Below is a small trained network, with its code and all its weights. Each question gives an input and a target symbol and asks what happens when units are switched off, that is, made to give their printed mean instead of their output.

import numpy as np


def w(rows, s, z=0):
    codes = np.array(rows[::2]) - 128.0
    scale = np.full(codes.shape[1], s)
    scale[-1] = z or s
    return codes * scale


def norm(h):
    return h / np.sqrt((h * h).mean(-1, keepdims=True) + 1e-5)


def softmax(a):
    e = np.exp(a - a.max(-1, keepdims=True))
    return e / e.sum(-1, keepdims=True)


def log_softmax(a):
    a = a - a.max(-1, keepdims=True)
    return a - np.log(np.exp(a).sum(-1, keepdims=True))


def net(x, mask):
    ids = ['αβζηλμξπστφω'.index(c) for c in x.split()]
    T = len(ids)
    res = E[ids] + P[:T]
    u = 0
    for l in range(3):
        r = norm(res)
        for j in range(2):
            rows = slice(3 * j, 3 * j + 3)
            q, k, v = (r @ M[l][rows].T for M in (Q, K, V))
            z = softmax(np.where(np.tri(T) > 0, q @ k.T / 3**0.5, -1e9)) @ v
            o = O[l][rows]
            res = res + np.where(mask[u + j], z, o[:, -1]) @ o[:, :-1]
        u += 2
    return log_softmax(norm(res)[-1] @ U[:, :-1].T + U[:, -1])


Q, K, V, O = {}, {}, {}, {}
E = w([
[113,122,125,161,110,153,75,147,149],'α',
[147,193,136,112,133,149,127,144,142],'β',
[145,157,131,152,112,153,100,143,141],'ζ',
[151,76,162,206,168,150,168,106,113],'η',
[133,200,154,146,117,48,131,147,19],'λ',
[217,86,74,153,182,129,81,81,247],'μ',
[121,139,142,171,94,157,92,147,149],'ξ',
[107,104,108,74,99,85,144,183,206],'π',
[167,63,251,17,155,168,48,163,101],'σ',
[35,106,144,160,66,211,132,72,111],'τ',
[121,128,152,106,61,128,55,40,108],'φ',
[86,102,118,178,128,135,46,169,144],'ω',
],0.031)
P = w([
[110,170,121,98,232,8,202,123,193],'0',
[171,37,151,201,84,145,77,133,116],'1',
[189,61,153,206,75,149,102,139,110],'2',
[200,71,138,195,73,161,91,143,125],'3',
[182,60,144,200,80,150,95,133,111],'4',
[207,96,139,191,86,161,100,155,118],'5',
[194,69,132,191,77,151,102,150,105],'6',
],0.012)
Q[0] = w([
[251,148,151,112,117,132,140,71,194],'L0H0',
[84,214,158,125,182,110,178,99,54],'L0H0',
[91,112,100,78,160,114,132,164,214],'L0H0',
[168,96,139,69,132,51,184,101,72],'L0H1',
[124,113,85,81,92,89,92,111,139],'L0H1',
[208,79,106,136,154,132,168,33,142],'L0H1',
],0.015)
K[0] = w([
[249,181,194,110,151,133,147,96,203],'L0H0',
[91,222,113,114,160,78,200,109,99],'L0H0',
[78,100,97,37,186,95,120,189,224],'L0H0',
[186,141,113,157,50,214,98,212,71],'L0H1',
[141,114,74,95,31,120,85,143,121],'L0H1',
[220,74,139,197,98,243,129,31,165],'L0H1',
],0.013)
V[0] = w([
[165,65,213,95,70,59,119,185,100],'L0H0',
[2,198,79,167,159,181,107,104,70],'L0H0',
[157,136,174,111,174,154,65,56,143],'L0H0',
[165,153,161,79,144,151,154,64,135],'L0H1',
[125,177,80,236,38,87,96,32,119],'L0H1',
[88,211,131,28,138,64,74,132,99],'L0H1',
],0.008)
O[0] = w([
[57,186,177,83,193,79,119,142,122,254],'L0H0',
[205,193,140,133,90,143,238,84,67,28],'L0H0',
[208,71,114,168,151,161,5,107,93,157],'L0H0',
[87,140,85,185,166,123,125,138,201,89],'L0H1',
[89,180,169,127,166,67,75,173,203,238],'L0H1',
[117,133,89,91,70,175,150,186,97,143],'L0H1',
],0.011,0.0047)
Q[1] = w([
[165,109,153,120,144,87,124,101,80],'L1H0',
[143,68,98,60,100,125,127,152,145],'L1H0',
[164,141,97,166,109,167,126,201,95],'L1H0',
[98,138,166,138,173,140,122,7,135],'L1H1',
[118,173,73,174,133,182,130,136,135],'L1H1',
[60,156,154,84,80,132,128,56,86],'L1H1',
],0.02)
K[1] = w([
[151,114,217,100,191,131,93,131,110],'L1H0',
[113,59,107,53,123,129,97,171,189],'L1H0',
[167,158,86,132,127,115,211,183,115],'L1H0',
[115,119,175,152,151,138,89,7,107],'L1H1',
[132,145,71,172,109,168,185,105,140],'L1H1',
[62,155,168,94,75,136,139,65,95],'L1H1',
],0.018)
V[1] = w([
[130,143,164,66,140,150,168,113,193],'L1H0',
[112,121,176,78,86,142,111,131,182],'L1H0',
[86,109,78,154,190,137,62,135,87],'L1H0',
[90,153,167,128,40,173,128,29,137],'L1H1',
[69,133,162,158,178,201,127,156,107],'L1H1',
[104,148,87,111,204,8,128,186,66],'L1H1',
],0.013)
O[1] = w([
[136,122,36,165,222,197,81,167,99,81],'L1H0',
[69,126,82,78,162,146,104,141,130,160],'L1H0',
[103,146,116,111,131,166,142,127,135,120],'L1H0',
[160,47,10,148,138,151,117,108,40,3],'L1H1',
[146,23,159,105,111,129,191,162,172,162],'L1H1',
[191,250,147,87,166,105,149,173,134,210],'L1H1',
],0.013,0.0044)
Q[2] = w([
[97,120,148,85,179,82,120,52,122],'L2H0',
[136,136,125,178,94,132,113,166,222],'L2H0',
[159,138,170,158,81,137,116,212,130],'L2H0',
[120,88,152,151,189,118,141,26,143],'L2H1',
[101,113,107,44,193,121,104,101,173],'L2H1',
[88,103,148,18,190,98,176,57,3],'L2H1',
],0.015)
K[2] = w([
[99,105,176,132,149,105,70,76,72],'L2H0',
[157,128,107,154,162,122,141,144,218],'L2H0',
[186,178,136,143,120,70,153,177,167],'L2H0',
[129,34,205,159,156,120,83,78,109],'L2H1',
[84,112,173,68,170,141,54,129,143],'L2H1',
[123,72,249,69,77,147,67,198,60],'L2H1',
],0.014)
V[2] = w([
[134,81,133,191,144,157,218,209,155],'L2H0',
[134,159,87,106,32,142,112,79,155],'L2H0',
[230,127,8,122,165,162,146,109,95],'L2H0',
[113,163,180,90,45,147,201,84,166],'L2H1',
[127,105,107,183,171,174,118,99,172],'L2H1',
[98,162,201,195,169,159,119,177,130],'L2H1',
],0.012)
O[2] = w([
[147,126,106,56,186,145,223,115,186,103],'L2H0',
[55,134,96,162,48,147,105,201,85,89],'L2H0',
[187,143,169,121,5,164,114,146,199,5],'L2H0',
[134,216,92,237,125,94,169,110,120,118],'L2H1',
[125,147,121,89,164,185,175,57,155,113],'L2H1',
[94,101,209,164,159,112,189,180,65,213],'L2H1',
],0.012,0.011)
U = w([
[123,145,92,109,93,50,29,44,57,98],'α',
[235,194,169,81,66,36,165,94,66,219],'β',
[187,142,148,127,76,213,196,191,202,165],'ζ',
[235,165,113,188,198,238,101,198,89,101],'η',
[71,185,224,105,71,199,147,77,148,94],'λ',
[217,40,231,30,146,176,132,197,39,70],'μ',
[250,110,53,173,168,42,51,126,244,140],'ξ',
[169,68,40,76,78,114,229,99,50,254],'π',
[14,175,136,223,166,226,174,147,85,52],'σ',
[38,108,37,65,124,56,191,197,221,139],'τ',
[196,40,133,219,100,78,130,255,166,70],'φ',
[180,84,206,196,192,143,234,101,141,89],'ω',
],0.0095,0.0079)

Each question gives the input, a string of symbols that net reads in full, and the target symbol t.
The units are the heads (3 rows each of Q, K, V and O). Each row of codes is followed by its name. A weight is (code - 128) times the scale printed after its matrix; where a second scale follows, it is the last column's (O and U).
mask holds one flag per head, layer by layer. A switched-off head (its flag False) gives its mean, the last column of its rows in O, instead of its output. The means were averaged over made-up inputs and are rounded, as every weight is.
A unit's drop is (log p(t) with every unit on - log p(t) with that unit switched off) / (log p(t) with every unit on - log p(t) with every unit switched off).
The circuit of an input: a set's keep is (log p(t) with only the set's units on - log p(t) with every unit switched off) / (log p(t) with every unit on - log p(t) with every unit switched off). Starting from all 6 units, units are removed one at a time, each time the one whose removal leaves the highest keep (on an exact tie, the one counted first), for as long as the keep stays at least 0.8.
circuit, biggest first: the units of the circuit, biggest drop first
most important unit: the unit with the biggest drop
which heads matter: for each layer, one digit per head in row order, 1 if its drop is at least 0.15 and else 0, layers parted by /
input τ λ ξ, target ξ: which heads matter : 11 / 01 / 01
input π ξ ζ, target η: which heads matter : 01 / 11 / 00
input ζ β λ ζ ξ, target σ: circuit, biggest first : [L1H1, L0H0, L0H1, L2H0]
input σ φ λ φ λ λ ξ, target π: circuit, biggest first : [L0H1]
input φ α ζ λ σ ζ ω, target τ: circuit, biggest first : [L0H1, L1H1, L2H0]
input ω ζ ζ η β β ζ, target β: circuit, biggest first : [L0H0, L0H1, L1H0]
input α ξ λ β, target α: which heads matter : 11 / 01 / 00
input π τ η ζ, target η: circuit, biggest first : [L0H1, L1H0]
input ζ σ π λ τ μ ζ, target σ: circuit, biggest first : [L1H1, L0H0, L0H1, L2H1]
input φ ζ λ μ λ α ζ, target τ: circuit, biggest first : [L0H1, L2H0, L1H1]
input α φ λ η λ λ ζ, target α: circuit, biggest first : [L0H0, L0H1, L1H1]
input τ σ ξ ζ ζ, target ξ: which heads matter : 10 / 11 / 01
input ξ λ φ ζ τ ω, target μ: which heads matter : 10 / 10 / 01
input λ λ η ξ, target φ: which heads matter : 00 / 01 / 01
input τ λ μ ζ, target ξ: circuit, biggest first : [L0H0, L2H1, L1H1]
input ζ ξ μ σ π η ω, target σ: which heads matter : 10 / 01 / 00
input λ λ ξ α, target φ: circuit, biggest first : [L1H1, L2H1]
input ζ λ ξ, target σ: circuit, biggest first : [L0H0, L1H1, L0H1, L2H0]
input φ μ ω ξ, target τ: which heads matter : 01 / 00 / 00
input η β η ξ, target ω: which heads matter : 00 / 00 / 00
input τ ξ α, target ξ: most important unit : L0H0
input β β β, target ζ: which heads matter : 11 / 10 / 10
